Below are the code and all the weights of a small trained network. Each question names an input and a class and asks about switching units off, where a switched-off unit gives its printed mean instead of its output.

import numpy as np


def w(rows, s, z=0):
    codes = np.array(rows[::2]) - 128.0
    scale = np.full(codes.shape[1], s)
    scale[-1] = z or s
    return codes * scale


def f(y):
    return np.maximum(y, 0)


def log_softmax(a):
    a = a - a.max(-1, keepdims=True)
    return a - np.log(np.exp(a).sum(-1, keepdims=True))


def net(x, mask):
    res = np.array(x, float).reshape(1, 6) / 4 @ E
    y = f(res @ A[0][:, :-1].T + A[0][:, -1])
    res = res + np.where(mask, y, B[0][:, -1]) @ B[0][:, :-1]
    return log_softmax(res[-1] @ U[:, :-1].T + U[:, -1])


A, B = {}, {}
E = w([
[137,131,118,129,135,123,134],'x0',
[184,87,198,75,85,46,93],'x1',
[135,129,118,130,133,122,131],'x2',
[179,254,183,136,114,134,130],'x3',
[114,160,29,22,57,134,135],'x4',
[34,160,175,89,178,52,192],'x5',
],0.0093)
A[0] = w([
[86,133,154,119,146,106,162,138],'n0',
[162,109,152,106,109,91,119,117],'n1',
[84,154,97,168,161,198,159,67],'n2',
[165,124,114,158,87,155,92,136],'n3',
[141,105,157,196,168,106,126,97],'n4',
[133,169,102,69,80,139,160,99],'n5',
[53,127,153,89,172,71,159,86],'n6',
[77,1,100,152,142,100,133,4],'n7',
[129,77,154,196,154,114,140,72],'n8',
[166,93,151,107,126,103,115,88],'n9',
[160,91,145,104,133,96,119,127],'n10',
[71,102,123,132,139,71,165,119],'n11',
[152,105,149,112,116,85,116,82],'n12',
[143,112,138,127,113,90,98,103],'n13',
[104,191,149,126,129,87,144,115],'n14',
[111,110,80,91,94,113,146,107],'n15',
[138,122,154,164,162,124,122,113],'n16',
[176,88,108,141,91,169,101,52],'n17',
[138,97,150,106,122,73,112,112],'n18',
[150,185,176,171,134,124,112,90],'n19',
[179,81,113,163,104,183,68,100],'n20',
[89,122,104,157,149,163,145,116],'n21',
[152,209,144,142,105,120,125,78],'n22',
[102,137,91,165,164,162,157,81],'n23',
],0.013,0.0026)
B[0] = w([
[141,115,122,112,159,125,113,201],'n0',
[123,161,174,116,94,176,199,195],'n1',
[115,147,178,107,108,188,201,232],'n2',
[180,102,125,106,184,144,126,217],'n3',
[54,173,74,76,119,124,80,219],'n4',
[81,152,69,142,98,83,86,222],'n5',
[176,107,109,90,214,139,78,252],'n6',
[181,40,124,254,72,64,157,248],'n7',
[48,195,65,94,80,91,70,211],'n8',
[127,129,159,107,117,166,140,187],'n9',
[90,154,170,124,109,165,158,188],'n10',
[162,89,126,130,175,114,116,215],'n11',
[101,163,184,96,122,170,187,185],'n12',
[121,167,156,97,124,169,186,175],'n13',
[182,74,130,167,174,108,118,205],'n14',
[83,151,66,122,81,93,87,207],'n15',
[93,167,83,94,81,114,85,190],'n16',
[135,107,119,108,166,148,89,218],'n17',
[132,167,168,81,128,159,186,197],'n18',
[117,105,110,192,83,77,112,218],'n19',
[166,107,131,92,196,139,93,254],'n20',
[113,140,191,110,120,159,193,197],'n21',
[178,65,155,196,108,100,128,212],'n22',
[117,158,155,92,117,153,172,205],'n23',
],0.0095,0.0092)
U = w([
[183,118,120,87,244,147,90,99],'0',
[116,176,165,94,100,187,237,68],'1',
[67,178,76,104,67,94,60,73],'2',
[182,103,129,216,78,93,145,252],'3',
],0.011,0.0035)

Each question gives the input, the list of numbers given to net, and the class t.
The units are the neurons (one row each of A and B). Each row of codes is followed by its name. A weight is (code - 128) times the scale printed after its matrix; where a second scale follows, it is the last column's (A, B and U).
mask holds one flag per neuron, in row order. A switched-off neuron (its flag False) gives its mean, the last column of its row in B, instead of its output. The means were averaged over made-up inputs and are rounded, as every weight is.
A unit's drop is (log p(t) with every unit on - log p(t) with that unit switched off) / (log p(t) with every unit on - log p(t) with every unit switched off).
The circuit of an input: a set's keep is (log p(t) with only the set's units on - log p(t) with every unit switched off) / (log p(t) with every unit on - log p(t) with every unit switched off). Starting from the 12 units with the biggest drops (on a tie, the unit counted first), units are removed one at a time, each time the one whose removal leaves the highest keep (on an exact tie, the one counted first), for as long as the keep stays at least 0.8.
units of the circuit, in order: the units of the circuit, biggest drop first
most important unit: the unit with the biggest drop
top k neurons: the k neurons with the biggest drops, biggest first
drop of u: that unit's drop, to one decimal
input [-1,-5,-6,-5,-8,2], class 2: units of the circuit, in order => [n8]
input [-1,7,-3,-1,-8,-6], class 2: top 2 neurons => [n8 n4]
input [-1,3,4,0,-8,6], class 2: top 2 neurons => [n8 n4]
input [-3,6,5,-7,5,-1], class 3: top 2 neurons => [n7 n2]
input [5,-4,2,7,-6,3], class 3: top 3 neurons => [n22 n14 n19]
input [-3,0,3,4,-5,-7], class 0: top 2 neurons => [n20 n3]
input [-6,-8,7,-6,-5,1], class 1: top 3 neurons => [n2 n21 n23]
input [-7,2,3,8,-5,5], class 3: top 2 neurons => [n19 n22]
input [4,6,3,-5,1,-5], class 1: top 2 neurons => [n6 n1]
input [2,-5,0,2,-4,0], class 1: top 2 neurons => [n2 n5]
input [6,1,-8,5,-6,3], class 2: top 2 neurons => [n4 n7]
input [7,1,-1,6,-6,5], class 2: top 2 neurons => [n4 n7]
input [5,5,1,-8,-2,3], class 3: drop of n7 => 5.0
input [0,3,-5,0,-8,5], class 2: most important unit => n8
input [2,-1,0,-1,5,7], class 0: drop of n6 => 0.4
input [-1,-3,-5,-5,2,-1], class 3: drop of n7 => 0.6
